Below are the code and all the weights of a small trained network. Each question names an input and a class and asks about switching units off, where a switched-off unit gives its printed mean instead of its output.

import numpy as np


def w(rows, s, z=0):
    codes = np.array(rows[::2]) - 128.0
    scale = np.full(codes.shape[1], s)
    scale[-1] = z or s
    return codes * scale


def f(y):
    return np.maximum(y, 0)


def log_softmax(a):
    a = a - a.max(-1, keepdims=True)
    return a - np.log(np.exp(a).sum(-1, keepdims=True))


def net(x, mask):
    res = np.array(x, float).reshape(1, 4) / 4 @ E
    y = f(res @ A[0][:, :-1].T + A[0][:, -1])
    res = res + np.where(mask, y, B[0][:, -1]) @ B[0][:, :-1]
    return log_softmax(res[-1] @ U[:, :-1].T + U[:, -1])


A, B = {}, {}
E = w([
[120,124,57,2,97,205],'x0',
[40,60,74,210,191,131],'x1',
[164,148,10,130,68,141],'x2',
[205,95,51,69,177,26],'x3',
],0.0086)
A[0] = w([
[127,189,109,139,56,201,176],'neuron 1',
[159,149,138,48,123,120,253],'neuron 2',
[107,126,107,85,75,137,222],'neuron 3',
[133,147,153,207,161,81,186],'neuron 4',
[195,108,175,61,149,152,149],'neuron 5',
[107,131,179,80,149,77,115],'neuron 6',
[93,94,116,93,88,188,250],'neuron 7',
[118,174,150,90,169,148,125],'neuron 8',
[189,99,92,118,141,125,121],'neuron 9',
[100,52,82,184,240,77,250],'neuron 10',
[156,142,151,133,66,92,158],'neuron 11',
[185,123,130,61,94,113,229],'neuron 12',
[138,142,48,139,106,167,138],'neuron 13',
[90,123,199,48,145,142,166],'neuron 14',
[176,167,135,120,83,66,134],'neuron 15',
[103,130,207,147,135,180,99],'neuron 16',
[107,86,148,204,132,142,243],'neuron 17',
[141,120,73,123,125,90,146],'neuron 18',
[123,97,172,204,175,105,199],'neuron 19',
[118,120,124,192,176,72,129],'neuron 20',
[66,147,162,186,115,128,249],'neuron 21',
[110,126,64,161,86,160,77],'neuron 22',
[215,144,89,102,121,116,139],'neuron 23',
[202,112,95,74,169,127,103],'neuron 24',
[108,126,146,145,175,185,10],'neuron 25',
[250,127,104,91,100,93,203],'neuron 26',
],0.012,0.003)
B[0] = w([
[38,121,83,75,85,191,216],'neuron 1',
[60,173,161,188,220,135,218],'neuron 2',
[47,148,169,143,120,149,200],'neuron 3',
[106,71,168,169,77,151,211],'neuron 4',
[102,215,130,92,255,141,196],'neuron 5',
[52,166,129,49,170,161,171],'neuron 6',
[40,148,58,104,87,194,218],'neuron 7',
[180,187,131,65,92,82,162],'neuron 8',
[208,100,217,205,121,98,179],'neuron 9',
[52,164,153,97,46,111,250],'neuron 10',
[89,88,81,147,120,209,166],'neuron 11',
[65,113,109,188,232,118,217],'neuron 12',
[56,108,154,117,152,121,202],'neuron 13',
[146,156,160,61,118,85,203],'neuron 14',
[155,110,52,186,237,225,180],'neuron 15',
[226,64,140,160,50,86,204],'neuron 16',
[144,97,183,140,49,76,211],'neuron 17',
[164,149,212,157,145,71,182],'neuron 18',
[68,32,152,202,4,170,220],'neuron 19',
[93,119,169,175,33,110,199],'neuron 20',
[147,83,175,137,57,79,217],'neuron 21',
[52,215,82,85,150,202,182],'neuron 22',
[189,97,206,222,221,127,204],'neuron 23',
[133,120,183,177,138,88,202],'neuron 24',
[197,47,110,152,141,161,161],'neuron 25',
[182,88,191,218,214,147,231],'neuron 26',
],0.0063,0.012)
U = w([
[122,49,99,116,48,174,101],'0',
[194,106,27,100,114,93,2],'1',
[1,207,87,30,110,141,202],'2',
[184,120,150,171,196,60,103],'3',
[198,85,22,91,127,92,42],'4',
[119,34,189,175,1,36,172],'5',
[54,69,123,195,138,215,126],'6',
],0.0088,0.0046)

Each question gives the input, the list of numbers given to net, and the class t.
The units are the neurons (one row each of A and B). Each row of codes is followed by its name. A weight is (code - 128) times the scale printed after its matrix; where a second scale follows, it is the last column's (A, B and U).
mask holds one flag per neuron, in row order. A switched-off neuron (its flag False) gives its mean, the last column of its row in B, instead of its output. The means were averaged over made-up inputs and are rounded, as every weight is.
A unit's drop is (log p(t) with every unit on - log p(t) with that unit switched off) / (log p(t) with every unit on - log p(t) with every unit switched off).
The circuit of an input: a set's keep is (log p(t) with only the set's units on - log p(t) with every unit switched off) / (log p(t) with every unit on - log p(t) with every unit switched off). Starting from the 12 units with the biggest drops (on a tie, the unit counted first), units are removed one at a time, each time the one whose removal leaves the highest keep (on an exact tie, the one counted first), for as long as the keep stays at least 0.8.
units of the circuit, in order: the units of the circuit, biggest drop first
top k neurons: the k neurons with the biggest drops, biggest first
drop of u: that unit's drop, to one decimal
input [-7,-7,-6,6], class 6: units of the circuit, in order -> neuron 11; neuron 15
input [-4,-7,6,0], class 6: units of the circuit, in order -> neuron 15
input [3,-1,-2,-7], class 5: top 2 neurons -> neuron 16; neuron 21
input [-1,-6,4,1], class 6: top 2 neurons -> neuron 11; neuron 15
input [-7,-8,6,0], class 6: top 2 neurons -> neuron 11; neuron 15
input [5,-7,-1,-1], class 2: top 2 neurons -> neuron 5; neuron 19
input [-7,-4,4,3], class 6: top 2 neurons -> neuron 15; neuron 11
input [5,0,-8,-7], class 5: drop of neuron 16 -> 1.0
input [8,-4,7,4], class 6: drop of neuron 22 -> 0.0
input [6,1,-4,5], class 3: drop of neuron 1 -> 0.1
input [-1,-1,-1,2], class 3: drop of neuron 1 -> 0.2
